Each row is followed by its class.
[ -82  315   49  -32   -4 -276  103 -318   94 -195 -214 -214  -77 -148
  -91 -104  185 -220  -94  208  231  177 -120  -26 -140 -380  204   69
  126  -29 -138   98 -186   66    9] -> k_566
[  24  236 -178   50  621  482 -527  730   47  195  -36  185   22   85
 -386  123 -530  150   10 -548  -94  241 -204   50  -88  440 -693  251
 -301  174 -552  338  -39 -278 -125] -> k_989
[ 172  102   30   61 -198 -119  140 -345 -158 -249 -191 -336 -132 -177
   86  -72  181 -238  -65   67   30  307 -338  -81 -212 -217  -14 -129
    5    9 -146  115  -90   63   79] -> k_780
[ 264  120 -303 -465  172  -17 -224  649 -326   -7  174   74  -27  -30
   49   63  430 -106  166  175  256 -360  -75  415 -817   77  227   56
 -385  -61  238 -435 -357  114  202] -> k_72
[ 178  -62  -70 -125  134 -135  -72   -2  -15   15 -203  -87 -120  200
 -123  203  324 -281  -82  257  115 -389  182   62 -117  210  -41  184
  -89 -151  148 -388  -51  177  491] -> k_484
[ 276   -8  -79  -72  140 -195  -87   36   37   85 -216 -104 -115  180
 -141  256  355 -299  -85  260   96 -227  117  -12 -148  162  -40  349
 -153 -150  101 -462  -59  115  542] -> k_484
[ -75  203 -196   -7  610  511 -530  697   19  176   -7  186   71  143
 -404  113 -506   98  -53 -517  -60  223 -183   98 -131  390 -666  237
 -287  143 -583  366  -49 -198  -70] -> k_72
[ 195 -226 -110 -453  100  -65  -96  520 -126  223   30   65  -51  -65
  317  217  375  110  278  350  102 -234   33  356 -795   50  219  144
 -386   67  280 -536 -405   75  176] -> k_537
[ 300  -12 -246 -415  158   88 -140  663 -360    5  147   19  -71   15
   69   62  324    5   66  165  230 -266 -145  383 -742  161  100   92
 -391   19  102 -436 -316    2  131] -> k_484
[ 280  113   72  131  146   48   31  291  287  163 -238 -303 -588  244
 -199  800  281 -167  -89  -16  318  774 -377 -112 -173  441 -152  416
  108 -185 -716 -271  -24 -108  286] -> k_380
[ -11  374    7  -35   87 -240   93 -255  181 -179 -277 -198 -105 -138
 -137  -46  112 -230   10  115  300  199 -194  -37 -170 -321   93  225
  122  -48 -187   83 -211  111  102] -> k_989
[ 192  245    4  107   40 -147  101   -6  329  -34 -344 -273 -502  210
 -206  740  551 -384   99  272  484  430 -252   -3 -348  354  102  279
  231 -437 -376 -328 -139   96  515] -> k_380
[  69   74  -84   20  -35 -186 -198   81  114  -33   60  -82  -23   50
  -98  325  584 -415  -87  226  235 -342  332  156   34  233  374   48
  175 -341   90 -473  173   84  423] -> k_989
[ 165  111   48   58 -246  -39  152 -264 -182 -180 -165 -325 -207 -203
  166  -51  228 -229 -164   68   -1  339 -342 -113 -221 -166  -55 -156
    7   37 -216  114  -22   45   13] -> k_821
[ 116  177   44  102  107 -161   97  -54  357  -13 -374 -281 -494  231
 -205  804  520 -329    8  298  484  388 -250   28 -376  380    5  252
  170 -398 -451 -283 -161  146  566] -> k_72
[ -27  138 -203  -68  593  511 -557  804  206  236   62  226 -140  191
 -354  278 -444  246  -39 -523  -67  169 -250  239  -20  326 -556  254
 -154  151 -573   31   -9 -177  104] -> k_484
[ 368  -50 -282 -556  -39  139 -108  504 -287  -98   35  -98 -106  102
  322   60  259   73  153   44   15 -145 -195  416 -755 -110   99  116
 -606   66   47 -550 -380  237  470] -> k_484
[ 194  170    8   87 -278 -132   98 -253 -136 -136 -174 -297 -179 -209
  147  -72  172 -348 -127   55   45  344 -319 -139 -273 -181   29  -89
   31   -2 -160  110    2   50    3] -> k_537
[ -87  210   41  -95  185 -131   88 -306  125 -108 -298 -245 -108 -112
 -182  -13   93 -235  -21   63  191  209 -161   -1 -160 -239   -8  130
   57   10 -172   91 -207   44  116] -> k_374
[ 191 -234 -148 -394   68  -77 -143  584 -232   79  168   22   97  -54
  292  220  503  125  200  360  130 -284   92  477 -815  -14  302  137
 -397   25  296 -637 -412   40  165] -> k_780
[ 102  -37   97   63 -234 -161  157 -351 -181 -140  -70 -256   42 -240
  178 -187  223 -320   16  219   80   82  -73 -122    9  -45  235 -212
  108  -30  -71  132  -19  -36 -115] -> k_780
[ 196 -176 -135 -523   93  -75  -93  512 -101  164   57   51  -32  -15
  318  198  409   65  328  308   82 -256   78  384 -818  -92  273  132
 -403   35  335 -571 -447  144  288] -> k_537
[ 315   38 -180 -436  118  -16  -61  650 -281   50   80   13  -88    2
   57   -3  316   22  135  142  170 -229 -191  299 -715   61   92   20
 -454   79  156 -415 -320   57  152] -> k_566
[ 136  210 -137    5  -79 -285   -5  -60  103 -187 -214 -172   -9   93
 -165  208  586 -369  -74  386  127 -100  157  177  -66    7  342  265
   57 -330   45 -445   29  146  730] -> k_331
[ 250   35  -83 -134  128 -210 -121   76  -54    3 -127  -93  -76  164
 -137  246  359 -254  -41  216   38 -281  221   35 -142  208  -65  188
 -102 -215  204 -376   -3  241  502] -> k_331
[ -16  347    5  -31  100 -233   54 -250  164 -167 -234 -185  -87 -128
 -112  -19  144 -199    9  125  240  172 -155  -11 -178 -317   67  179
  105  -25 -108   80 -219  104   96] -> k_989
[ 249   80 -126 -113  122 -206 -100    7  -14   31 -177 -105  -85  216
 -198  210  387 -382  -78  222  162 -298  134   41 -150  186  -22  249
 -104 -187  149 -352  -23  248  502] -> k_72
[  11  174 -224 -104  559  417 -500  847  163  187   44  182 -114  178
 -356  221 -396  227  -87 -428  -42  138 -259  267 -125  355 -558  264
 -174  193 -526   38  -34 -144  108] -> k_537
[  64   52  -86  -19  -31 -146 -189  -90  193   11   17  -73  -99   39
 -137  337  571 -444  -67  219  144 -294  278  165  168  292  348   37
  189 -331  148 -552  217   63  537] -> k_374
[ -42  219   -4   30   56 -165   72 -278   41 -217 -198 -230  -38 -161
  -93  -75  138 -142 -136  147  135  284 -168  -18 -194 -388  126  114
  103  -11 -173   82 -184  -40   98] -> k_484
[ 279   58 -259 -434  111   14  -97  652 -342   55  142   42  -98   18
   79   18  335  -90  143  119  230 -330 -137  347 -669   82  131   58
 -375   50  170 -363 -340  100  158] -> k_72
[ 158    6  110  123 -181 -178  216 -273 -133   60  -67 -195   15 -230
  151 -188  151 -297  -53  173   -2  222 -172 -237  103   45  183 -109
   69   80  -53   84   34 -131 -149] -> k_374
[ 190 -176 -190 -439    2   -8 -132  495 -219   99   85  -12  -19  -19
  289  199  418   94  137  264   28 -204   59  401 -752   15  258  144
 -491   65  262 -624 -337   78  252] -> k_374
[ -95  394 -241  -85  579  392 -462  570  193    3  -23  173 -116  144
 -393  239 -336   10  120 -483   38  160 -147  264   27  161 -482  285
  -65   81 -514   71 -116 -129  193] -> k_331
[ 147  150   -8   54 -266  -32  129 -278 -191 -192 -155 -309 -235 -196
  150  -46  204 -286 -125   36   10  278 -340 -120 -240 -158  -73 -236
   50   14 -248  129  -25   50   31] -> k_821
[ 246   30 -134 -163   89 -116 -121   47 -112  -39 -108 -129  -94  189
 -144  182  454 -312 -113  234  111 -336  200  108 -206  218   13  113
 -123 -179  131 -381   -7  189  413] -> k_821
[ 257   57 -112 -156   73 -151  -45  -26  -65  -47 -147 -127  -99  195
 -162  193  380 -322  -36  223  125 -326  156   69 -145  192  -46  127
  -47 -160  201 -301  -19  206  439] -> k_989
[ 160 -115 -211 -418   76  -81 -133  538 -183  106  123   72   16  -27
  271  223  445   99  139  363  151 -272   38  446 -768  -30  294  181
 -334   31  254 -591 -406   98  222] -> k_72
[ 191 -170 -160 -479    6  -41  -47  461 -242  148  117   15   -2  -18
  307  165  445   39  235  258   58 -253   47  383 -760  -20  281   76
 -455   54  338 -615 -375   89  243] -> k_374
[ 119  265 -150   38  -48 -237  -48   -7   92 -114 -164 -153  -74   73
 -171  247  649 -444 -127  300  222  -48  102  117 -103   76  326  257
   63 -297 -102 -510   58   98  678] -> k_821
[-101  223   86  -15  119 -238   95 -223   41 -196 -258 -210  -22 -175
  -94  -32  100 -129 -105  218  193  237 -117  -27 -180 -300   72  193
  128  -32 -238  127 -180   65   14] -> k_331
[ 116  220  116  110   60 -198  112  -75  364   16 -390 -245 -503  222
 -212  744  552 -346   72  332  478  352 -189   -9 -358  393   14  180
  128 -389 -342 -289 -136   95  427] -> k_566
[ 356   14 -252 -485  179   36 -197  721 -311    2   81    6 -130   -9
  103   73  272   59  168   89  168 -229 -145  357 -796  117  125  114
 -493   52   77 -464 -319   73  171] -> k_537
[ 174 -155 -119 -431   36  -37  -41  506 -140  193  126   62 -101  -40
  296  184  444   78  253  272   47 -242   79  311 -647  -86  219   39
 -284   69  293 -522 -384   76  201] -> k_821
[  91  156  123  153  102 -195   84  -42  411  -11 -340 -264 -427  203
 -237  809  538 -340   66  303  544  433 -207   13 -398  389   16  312
  178 -430 -440 -333 -148   98  485] -> k_780
[  57  135  -32   57 -217  -32  114 -257 -187 -208 -196 -290 -222 -148
   60  -21  172 -309 -139   76  102  173 -298  -55 -170 -133  -40 -151
   87   -1 -240  208  -51   60   57] -> k_72
[ 136  155 -133   41  -64 -279  -38  -58  164 -135 -118 -178    6  107
 -214  242  615 -404  -94  381  231 -122   91  190  -63   67  366  273
   64 -304  -12 -488    4   64  675] -> k_780
[ 158   34  113  278 -116  -52  165   98  366  125 -371 -392 -471  215
  -75  654  239  -54  -60   49  179  756 -272 -189  -90  376 -166  319
  -44 -118 -670 -182    5    0  401] -> k_374
[  74  192 -240  -90  521  449 -490  772  170   64   94  142 -113  194
 -414  230 -324  196    9 -499   -3  145 -337  298  -24  265 -472  260
 -189  122 -531  -22  -42 -137  203] -> k_780
[ 234   10  120  250 -143  -25  153  135  375   76 -342 -358 -471  247
   -6  623  253  -72    0   83  172  722 -256 -198 -156  232 -108  311
  -19 -172 -607 -180  -51   26  425] -> k_484
[ 391  158   77  107   83   -7   49  250  208  145  -90 -295 -508  233
 -156  763  317 -211  -97  -38  266  716 -354 -144 -300  403 -213  253
   44 -178 -582 -265   11 -108  206] -> k_989
[ 246   91   75  172  140   54   55  187  273  152 -195 -291 -556  229
 -209  809  316 -236 -133   19  345  744 -344  -81 -191  388 -157  359
  157 -194 -710 -272  -28 -190  293] -> k_484
[ 343  -40 -250 -427 -127   72  -23  554 -308    2   38 -105  -76   -2
  294  -11  331  -32  156   22  -39  -87 -206  317 -707 -109  129   18
 -479   74  180 -471 -299  167  402] -> k_380
[  33  248 -251  -64  595  397 -575  826  208  180   45  159 -106  190
 -420  246 -378  162  -53 -487  -54  196 -277  230 -155  320 -478  249
 -253  143 -623   34  -22 -196  137] -> k_537
[ -81  200   21  -66  141 -131   54 -195   36 -200 -299 -246  -79 -134
 -127  -16  152 -185 -100  156  263  182 -174   46 -232 -257   69  208
  126  -43 -196   76 -202   81   60] -> k_380
[ 316  110   58  116   -1   30   80  245  212  135 -155 -344 -501  281
 -130  720  321 -202  -60  -42  287  816 -364 -155 -254  347 -110  312
   69 -193 -647 -246   12  -22  268] -> k_380
[  39  207 -253  -94  572  481 -461  820   95  155   49  161 -103  211
 -383  166 -368  164  -26 -502  -13  129 -325  285  -80  281 -498  219
 -208  160 -581   37  -62 -187  145] -> k_484
[ 129  256 -179   76  -31 -267  -54    7  105  -95 -173 -165  -54   65
 -216  245  619 -461  -78  303  194  -89   24  105  -84   40  376  264
   79 -328  -21 -461    3   36  725] -> k_380
[ -93  263   -8  -57   76 -163   41 -382   54 -214 -214 -223  -78 -134
 -139  -26  116 -183  -57  119  163  211 -128  -27 -159 -254  110   86
   53  -26 -171   76 -161   24   73] -> k_374
[  40  169 -211 -111  514  462 -448  811   41  121   78  126 -101  170
 -330  194 -411  247  -69 -511 -158  210 -276  260  -24  307 -592  133
 -158  170 -569  115   11 -133  111] -> k_331
[ 281 -135 -261 -386 -177   66  -38  587 -387   -2  138  -84  -24   -3
  401   34  310   57   22   84  -27 -160 -131  375 -714 -104  129   -1
 -491  153  120 -471 -306  145  286] -> k_72
[ -49  311   59  -26   95 -239  162 -291  116 -210 -254 -210  -94 -151
 -117  -45  180 -234  -52  173  249  156 -152  -18 -153 -340   76  155
  164  -15  -77  101 -232   57  102] -> k_989
[  79    6 -112  -73  -70 -144 -257  -24  149 -115   85 -118  -44   92
 -132  318  570 -386  -91  254  185 -357  302  246   79  217  402   12
  182 -385   35 -514  179  135  524] -> k_780
[ 206  239  -13  103 -271  -94   90 -268 -160 -221 -177 -291 -196 -209
  122  -40  165 -271 -115   46   34  335 -358 -131 -230 -159   -8 -106
   43  -15 -198  155   -3   48    4] -> k_989
[ 197  138   43   71 -171 -191  125 -236  -96  -51  -84 -182  -24 -213
  139 -179  181 -317   71  140   72  118 -134 -186   50  -30  214 -156
  124  -12  -44  145    1    9  -79] -> k_989
[ -86  322 -243    5  500  367 -380  533  186   79   -8  161  -70  149
 -354  198 -319   15   26 -446   35  226 -243  204   81  199 -433  213
   -5  157 -575   80  -50 -165  173] -> k_72
[ 366  -41 -257 -507  -93    5  -37  552 -330  -36   94 -113  -45   39
  339   -7  263   62  120   78   -5  -91 -173  324 -823  -96   96   20
 -557  140   81 -490 -339  195  330] -> k_537
[ -22  249 -238  -92  589  434 -438  899  130  113   58  153  -90  174
 -417  184 -292  230  -51 -489  -18  147 -264  237 -110  313 -525  172
 -202  141 -626    7  -47 -149  236] -> k_821
[  97   80  -71   39  -81 -221 -174  -67  218   79   12  -70  -65   56
 -135  311  555 -503  -72  226  141 -264  249   72   67  245  381   69
  115 -360  146 -525  200   73  500] -> k_374
[  82  219   97  117  176 -134   86  -24  317  -62 -372 -251 -489  182
 -234  780  553 -309   -5  300  508  393 -196  -26 -388  459  -34  244
  160 -404 -508 -324 -123   77  489] -> k_821
[  60  145 -259  -64  429  457 -472  854   90  152  154  142  -25  197
 -302  144 -403  244 -118 -503  -76  233 -295  206  -29  278 -468  208
 -213  226 -618   47   53 -137   54] -> k_72
[ 134    7  130  274  -74  -83  132  127  320  126 -302 -338 -344  188
  -70  650  264  -57  -72  134  214  684 -204 -199 -186  403 -119  331
  -51 -156 -617 -203   -9  -36  309] -> k_374
[ 303  103 -118 -164  172 -167 -111   62  -70  -24 -183 -118 -103  231
 -196  185  442 -357  -37  205  127 -297  160   30 -233  180  -45  231
 -215 -173  129 -416  -51  228  494] -> k_821
